Below are the code and all the weights of a small trained network. Each question names an input and a class and asks about switching units off, where a switched-off unit gives its printed mean instead of its output.

import numpy as np


def w(rows, s, z=0):
    codes = np.array(rows[::2]) - 128.0
    scale = np.full(codes.shape[1], s)
    scale[-1] = z or s
    return codes * scale


def f(y):
    return np.maximum(y, 0)


def log_softmax(a):
    a = a - a.max(-1, keepdims=True)
    return a - np.log(np.exp(a).sum(-1, keepdims=True))


def net(x, mask):
    res = np.array(x, float).reshape(1, 8) / 4 @ E
    y = f(res @ A[0][:, :-1].T + A[0][:, -1])
    res = res + np.where(mask, y, B[0][:, -1]) @ B[0][:, :-1]
    return log_softmax(res[-1] @ U[:, :-1].T + U[:, -1])


A, B = {}, {}
E = w([
[129,128,128],'x0',
[225,21,34],'x1',
[128,129,128],'x2',
[3,82,42],'x3',
[128,128,128],'x4',
[128,128,128],'x5',
[128,128,128],'x6',
[94,18,233],'x7',
],0.011)
A[0] = w([
[72,211,180,116],'neuron 1',
[24,193,205,134],'neuron 2',
[21,105,50,98],'neuron 3',
[189,157,179,113],'neuron 4',
[44,113,95,116],'neuron 5',
[98,36,218,112],'neuron 6',
[87,218,164,107],'neuron 7',
[142,132,140,59],'neuron 8',
[150,193,87,80],'neuron 9',
[207,61,92,145],'neuron 10',
[176,50,60,133],'neuron 11',
[189,123,173,94],'neuron 12',
[104,9,254,2],'neuron 13',
[147,132,143,103],'neuron 14',
[89,168,173,147],'neuron 15',
[189,166,162,114],'neuron 16',
[174,156,147,107],'neuron 17',
[233,165,209,102],'neuron 18',
[148,235,36,40],'neuron 19',
],0.014,0.0072)
B[0] = w([
[177,71,105,221],'neuron 1',
[208,66,116,251],'neuron 2',
[35,96,238,224],'neuron 3',
[53,101,191,191],'neuron 4',
[73,95,194,194],'neuron 5',
[147,251,83,218],'neuron 6',
[176,86,67,212],'neuron 7',
[108,113,96,131],'neuron 8',
[111,254,74,181],'neuron 9',
[185,69,104,225],'neuron 10',
[187,48,102,228],'neuron 11',
[106,125,171,177],'neuron 12',
[124,246,76,226],'neuron 13',
[119,125,149,142],'neuron 14',
[163,54,99,193],'neuron 15',
[65,104,174,187],'neuron 16',
[81,117,155,168],'neuron 17',
[83,92,232,229],'neuron 18',
[120,226,53,223],'neuron 19',
],0.011,0.017)
U = w([
[223,36,107,76],'0',
[4,81,189,48],'1',
[126,221,87,254],'2',
],0.017,0.004)

Each question gives the input, the list of numbers given to net, and the class t.
The units are the neurons (one row each of A and B). Each row of codes is followed by its name. A weight is (code - 128) times the scale printed after its matrix; where a second scale follows, it is the last column's (A, B and U).
mask holds one flag per neuron, in row order. A switched-off neuron (its flag False) gives its mean, the last column of its row in B, instead of its output. The means were averaged over made-up inputs and are rounded, as every weight is.
A unit's drop is (log p(t) with every unit on - log p(t) with that unit switched off) / (log p(t) with every unit on - log p(t) with every unit switched off).
The circuit of an input: a set's keep is (log p(t) with only the set's units on - log p(t) with every unit switched off) / (log p(t) with every unit on - log p(t) with every unit switched off). Starting from the 12 units with the biggest drops (on a tie, the unit counted first), units are removed one at a time, each time the one whose removal leaves the highest keep (on an exact tie, the one counted first), for as long as the keep stays at least 0.8.
circuit, biggest first: the units of the circuit, biggest drop first
most important unit: the unit with the biggest drop
k most important neurons: the k neurons with the biggest drops, biggest first
drop of u: that unit's drop, to one decimal
input [-4,6,4,8,4,6,-3,-4], class 1: circuit, biggest first : [neuron 3]
input [4,6,3,-6,-1,1,6,7], class 2: 2 most important neurons : [neuron 13; neuron 6]
input [-5,1,1,-1,2,2,5,-2], class 2: 3 most important neurons : [neuron 2; neuron 3; neuron 1]
input [-4,-2,-7,-7,8,4,-1,7], class 1: 2 most important neurons : [neuron 18; neuron 4]
input [7,2,8,3,5,8,6,-3], class 1: 2 most important neurons : [neuron 6; neuron 13]
input [6,0,8,4,0,5,-8,5], class 2: 3 most important neurons : [neuron 6; neuron 13; neuron 18]
input [-1,1,3,7,8,-3,3,-7], class 1: 3 most important neurons : [neuron 3; neuron 5; neuron 6]
input [1,6,-8,8,2,-4,3,7], class 1: 2 most important neurons : [neuron 3; neuron 5]
input [-2,5,8,1,6,8,-4,-6], class 2: 2 most important neurons : [neuron 19; neuron 2]
input [-4,2,7,-6,-4,2,1,-7], class 2: 2 most important neurons : [neuron 19; neuron 9]
input [8,-7,1,4,2,-2,3,8], class 2: 4 most important neurons : [neuron 13; neuron 6; neuron 11; neuron 10]
input [-7,-4,5,-4,-5,-5,-4,5], class 2: 4 most important neurons : [neuron 13; neuron 6; neuron 11; neuron 3]
input [-1,4,1,6,-2,-4,4,4], class 1: drop of neuron 3 : 1.2
input [4,-8,-4,6,0,2,3,4], class 0: most important unit : neuron 2
input [-4,-7,-5,3,6,-8,-7,5], class 0: drop of neuron 2 : 0.3
input [3,-8,-8,6,5,-4,-8,4], class 0: drop of neuron 2 : 0.6
